Below is a small trained network, with its code and all its weights. Each question gives an input and a class and asks what happens when units are switched off, that is, made to give their printed mean instead of their output.

import numpy as np


def w(rows, s, z=0):
    codes = np.array(rows[::2]) - 128.0
    scale = np.full(codes.shape[1], s)
    scale[-1] = z or s
    return codes * scale


def f(y):
    return np.maximum(y, 0)


def log_softmax(a):
    a = a - a.max(-1, keepdims=True)
    return a - np.log(np.exp(a).sum(-1, keepdims=True))


def net(x, mask):
    res = np.array(x, float).reshape(1, 6) / 4 @ E
    y = f(res @ A[0][:, :-1].T + A[0][:, -1])
    res = res + np.where(mask, y, B[0][:, -1]) @ B[0][:, :-1]
    return log_softmax(res[-1] @ U[:, :-1].T + U[:, -1])


A, B = {}, {}
E = w([
[170,176,119,52,165,110,91,56],'x0',
[93,202,21,202,109,127,88,140],'x1',
[130,104,163,192,91,113,170,89],'x2',
[95,75,97,175,146,132,188,22],'x3',
[12,169,107,99,219,183,84,216],'x4',
[199,112,95,114,187,84,189,215],'x5',
],0.011)
A[0] = w([
[72,189,101,106,160,150,55,158,132],'n0',
[129,115,162,89,242,142,113,180,253],'n1',
[193,161,134,100,190,101,37,173,216],'n2',
[127,150,112,107,178,102,31,94,189],'n3',
[66,57,138,91,156,194,239,164,192],'n4',
[194,106,144,125,82,74,197,68,204],'n5',
[125,26,131,158,151,79,137,131,234],'n6',
[107,78,134,116,185,173,172,148,129],'n7',
[82,126,174,98,134,144,205,184,210],'n8',
[88,178,70,197,102,167,100,121,233],'n9',
[60,94,168,106,62,175,116,111,238],'n10',
[38,158,103,130,78,127,75,141,213],'n11',
[203,123,149,124,106,60,156,150,208],'n12',
[44,98,105,143,111,121,147,144,203],'n13',
[170,165,188,111,143,113,101,120,203],'n14',
[146,58,249,131,55,128,96,95,110],'n15',
],0.011,0.0044)
B[0] = w([
[126,224,95,97,149,185,116,145,236],'n0',
[147,148,80,89,193,77,105,126,235],'n1',
[192,130,88,64,137,94,161,185,236],'n2',
[158,164,104,98,146,183,150,96,203],'n3',
[102,61,145,227,196,69,94,114,198],'n4',
[140,36,152,138,98,111,174,92,249],'n5',
[122,125,154,188,135,93,153,82,192],'n6',
[111,42,103,119,218,119,110,100,171],'n7',
[138,115,137,154,195,102,45,148,186],'n8',
[81,168,96,161,70,203,161,171,220],'n9',
[90,142,202,143,161,190,54,109,209],'n10',
[122,198,153,143,124,249,122,173,214],'n11',
[161,87,122,125,93,56,173,144,210],'n12',
[72,119,186,198,166,169,65,160,181],'n13',
[204,87,128,89,98,132,121,139,185],'n14',
[187,71,168,118,91,147,92,115,225],'n15',
],0.011,0.016)
U = w([
[128,44,238,120,30,141,77,56,42],'0',
[148,194,44,7,193,154,115,102,154],'1',
[206,109,103,44,123,50,140,218,209],'2',
[140,58,90,168,55,73,248,32,218],'3',
[48,57,135,182,254,85,81,110,3],'4',
[31,200,111,192,89,228,83,177,130],'5',
],0.0089,0.0042)

Each question gives the input, the list of numbers given to net, and the class t.
The units are the neurons (one row each of A and B). Each row of codes is followed by its name. A weight is (code - 128) times the scale printed after its matrix; where a second scale follows, it is the last column's (A, B and U).
mask holds one flag per neuron, in row order. A switched-off neuron (its flag False) gives its mean, the last column of its row in B, instead of its output. The means were averaged over made-up inputs and are rounded, as every weight is.
A unit's drop is (log p(t) with every unit on - log p(t) with that unit switched off) / (log p(t) with every unit on - log p(t) with every unit switched off).
The circuit of an input: a set's keep is (log p(t) with only the set's units on - log p(t) with every unit switched off) / (log p(t) with every unit on - log p(t) with every unit switched off). Starting from the 12 units with the biggest drops (on a tie, the unit counted first), units are removed one at a time, each time the one whose removal leaves the highest keep (on an exact tie, the one counted first), for as long as the keep stays at least 0.8.
units of the circuit, in order: the units of the circuit, biggest drop first
k most important neurons: the k neurons with the biggest drops, biggest first
drop when u is switched off: that unit's drop, to one decimal
input [-3,-1,1,7,4,-6], class 5: units of the circuit, in order	[n9]
input [3,6,-7,1,-7,-3], class 3: 3 most important neurons	[n0, n10, n1]
input [8,4,-6,1,-3,5], class 2: 3 most important neurons	[n2, n11, n10]
input [-4,-8,-3,-8,3,-5], class 1: 2 most important neurons	[n5, n2]
input [-8,-4,-4,5,-5,3], class 4: 2 most important neurons	[n4, n8]
input [2,7,-3,-3,-5,-1], class 5: 2 most important neurons	[n1, n9]
input [-3,8,7,1,-4,0], class 5: 2 most important neurons	[n9, n13]
input [4,-7,2,-4,4,-7], class 1: 2 most important neurons	[n5, n1]
input [0,2,3,6,6,0], class 5: drop when n11 is switched off	0.1
input [8,7,0,4,2,-7], class 5: drop when n8 is switched off	0.0
input [6,1,8,5,2,-8], class 5: drop when n9 is switched off	0.2
